Below is a small trained network, with its code and all its weights. Each question gives an input and a class and asks what happens when units are switched off, that is, made to give their printed mean instead of their output.

import numpy as np


def w(rows, s, z=0):
    codes = np.array(rows[::2]) - 128.0
    scale = np.full(codes.shape[1], s)
    scale[-1] = z or s
    return codes * scale


def f(y):
    return y / 2 * (1 + np.tanh(0.7978845608 * (y + 0.044715 * y**3)))


def log_softmax(a):
    a = a - a.max(-1, keepdims=True)
    return a - np.log(np.exp(a).sum(-1, keepdims=True))


def net(x, mask):
    res = np.array(x, float).reshape(1, 7) / 4 @ E
    y = f(res @ A[0][:, :-1].T + A[0][:, -1])
    res = res + np.where(mask, y, B[0][:, -1]) @ B[0][:, :-1]
    return log_softmax(res[-1] @ U[:, :-1].T + U[:, -1])


A, B = {}, {}
E = w([
[127,131,129,127,123,126,131,128,132,124],'x0',
[129,116,125,126,135,122,123,138,115,135],'x1',
[61,181,170,70,153,184,175,209,117,156],'x2',
[130,130,128,130,127,133,127,128,132,125],'x3',
[126,119,127,125,123,128,126,135,128,128],'x4',
[135,153,82,93,125,98,94,137,229,250],'x5',
[66,178,173,231,107,64,88,184,135,144],'x6',
],0.012)
A[0] = w([
[51,182,182,222,81,89,93,206,98,120,44],'n1',
[94,150,150,116,147,162,166,211,175,128,172],'n2',
[155,144,110,102,121,169,123,172,104,99,106],'n3',
[105,106,161,218,134,111,126,114,77,2,51],'n4',
[97,141,97,40,167,131,86,126,198,177,25],'n5',
[163,117,85,151,95,77,94,82,147,170,97],'n6',
[96,124,136,140,125,133,110,146,108,122,110],'n7',
[163,132,135,153,138,142,150,140,135,139,125],'n8',
[139,113,145,67,82,168,174,135,115,121,123],'n9',
[173,81,50,167,137,114,108,71,123,60,46],'n10',
[143,112,97,144,142,119,166,161,127,127,117],'n11',
[142,156,116,175,95,70,72,139,189,179,105],'n12',
[137,167,129,146,94,85,72,162,141,183,90],'n13',
[114,159,74,41,111,109,124,141,198,235,90],'n14',
[132,111,153,167,129,167,133,134,135,145,124],'n15',
[159,88,119,158,135,129,124,95,101,132,160],'n16',
[229,86,58,58,166,175,124,87,147,143,103],'n17',
[211,95,66,35,122,139,146,72,161,135,47],'n18',
[169,124,171,50,123,196,176,137,73,95,140],'n19',
[149,143,152,102,107,139,95,131,104,131,121],'n20',
[115,111,158,109,136,165,204,129,117,105,129],'n21',
[122,149,130,102,137,167,141,106,78,134,118],'n22',
[128,152,78,88,137,154,145,129,173,225,35],'n23',
[54,184,175,67,158,143,137,214,139,171,9],'n24',
[111,103,125,155,87,78,79,116,137,121,82],'n25',
[138,151,141,76,142,178,158,160,67,98,124],'n26',
[172,148,120,156,157,181,174,145,118,134,97],'n27',
[230,78,96,160,72,92,72,66,116,60,134],'n28',
[55,147,195,175,159,125,99,137,103,130,45],'n29',
[136,116,92,182,75,57,73,134,139,144,121],'n30',
],0.0098,0.015)
B[0] = w([
[245,152,98,23,34,54,212,84,52,116,215],'n1',
[166,127,92,101,104,86,159,67,95,107,235],'n2',
[74,107,52,121,149,108,117,124,148,113,148],'n3',
[115,240,243,202,25,157,87,234,148,198,218],'n4',
[217,64,71,31,99,75,185,79,93,81,173],'n5',
[45,127,101,183,195,212,58,132,175,132,181],'n6',
[134,156,117,105,121,133,130,130,86,137,137],'n7',
[105,163,124,118,144,117,141,129,122,115,126],'n8',
[95,72,51,139,159,160,113,64,155,94,185],'n9',
[200,59,47,15,116,94,162,58,57,96,184],'n10',
[155,127,127,106,126,170,89,130,122,120,124],'n11',
[14,96,117,212,150,229,33,125,251,110,201],'n12',
[46,101,123,189,195,156,67,122,207,129,174],'n13',
[211,193,179,126,50,89,170,143,74,124,237],'n14',
[156,131,142,121,129,100,129,161,134,105,130],'n15',
[160,146,143,123,104,117,122,191,110,130,185],'n16',
[134,193,186,122,72,92,147,184,81,166,236],'n17',
[83,226,245,253,73,134,105,204,175,207,203],'n18',
[112,33,62,128,185,107,115,75,153,56,244],'n19',
[112,104,95,146,132,119,125,142,107,119,127],'n20',
[123,66,71,141,176,154,150,62,111,92,192],'n21',
[110,74,76,144,145,152,108,63,135,112,161],'n22',
[226,124,87,37,74,124,198,80,67,82,179],'n23',
[116,203,247,209,53,120,107,230,152,233,187],'n24',
[104,129,108,180,161,178,105,136,164,138,153],'n25',
[112,75,93,100,155,146,104,72,140,96,209],'n26',
[121,102,99,126,137,138,113,144,150,100,136],'n27',
[217,174,134,68,27,56,200,145,62,129,252],'n28',
[227,94,106,17,108,82,185,50,74,104,159],'n29',
[62,133,131,216,199,165,34,152,176,194,194],'n30',
],0.0072,0.013)
U = w([
[168,112,87,73,118,102,182,109,79,84,176],'0',
[119,175,175,154,114,120,126,190,132,167,163],'1',
[52,72,57,135,246,176,95,113,175,106,5],'2',
],0.014,0.0028)

Each question gives the input, the list of numbers given to net, and the class t.
The units are the neurons (one row each of A and B). Each row of codes is followed by its name. A weight is (code - 128) times the scale printed after its matrix; where a second scale follows, it is the last column's (A, B and U).
mask holds one flag per neuron, in row order. A switched-off neuron (its flag False) gives its mean, the last column of its row in B, instead of its output. The means were averaged over made-up inputs and are rounded, as every weight is.
A unit's drop is (log p(t) with every unit on - log p(t) with that unit switched off) / (log p(t) with every unit on - log p(t) with every unit switched off).
The circuit of an input: a set's keep is (log p(t) with only the set's units on - log p(t) with every unit switched off) / (log p(t) with every unit on - log p(t) with every unit switched off). Starting from the 12 units with the biggest drops (on a tie, the unit counted first), units are removed one at a time, each time the one whose removal leaves the highest keep (on an exact tie, the one counted first), for as long as the keep stays at least 0.8.
circuit, biggest first: the units of the circuit, biggest drop first
top k neurons: the k neurons with the biggest drops, biggest first
drop when u is switched off: that unit's drop, to one decimal
input [6,6,-1,-4,-2,-6,3], class 1: circuit, biggest first => n4
input [-4,6,1,2,-6,-3,-1], class 2: circuit, biggest first => n28; n1
input [-7,-4,8,-1,7,4,0], class 0: top 2 neurons => n2; n5
input [6,6,0,-4,0,7,2], class 2: circuit, biggest first => n12; n28
input [-3,-5,0,-5,7,4,-6], class 1: top 2 neurons => n18; n17
input [-4,6,5,-1,-1,6,-1], class 0: top 2 neurons => n5; n23
input [2,-4,-1,2,5,-3,1], class 1: top 2 neurons => n1; n10
input [-2,-8,-8,-7,-3,8,2], class 2: top 2 neurons => n12; n6
input [-4,-1,1,7,0,0,0], class 2: top 2 neurons => n28; n1
input [0,3,-2,4,-8,3,-8], class 1: top 2 neurons => n18; n17
input [3,3,8,-7,-5,8,-2], class 0: top 2 neurons => n5; n23
input [7,5,7,2,-7,0,-8], class 2: top 4 neurons => n28; n19; n1; n9
input [8,8,0,-1,-6,2,-8], class 1: top 3 neurons => n18; n17; n1
input [-5,1,-3,7,4,4,-8], class 1: circuit, biggest first => n18
input [5,-3,3,-6,-3,-3,8], class 0: top 2 neurons => n1; n29
input [-5,-4,-4,-6,4,6,-6], class 1: drop when n18 is switched off => 0.9
input [-2,-4,5,-6,-7,-6,7], class 0: drop when n1 is switched off => 0.7
input [-3,-7,-4,-1,1,-5,2], class 1: drop when n4 is switched off => 1.0
input [5,-8,8,0,-5,8,-3], class 0: drop when n5 is switched off => 0.4
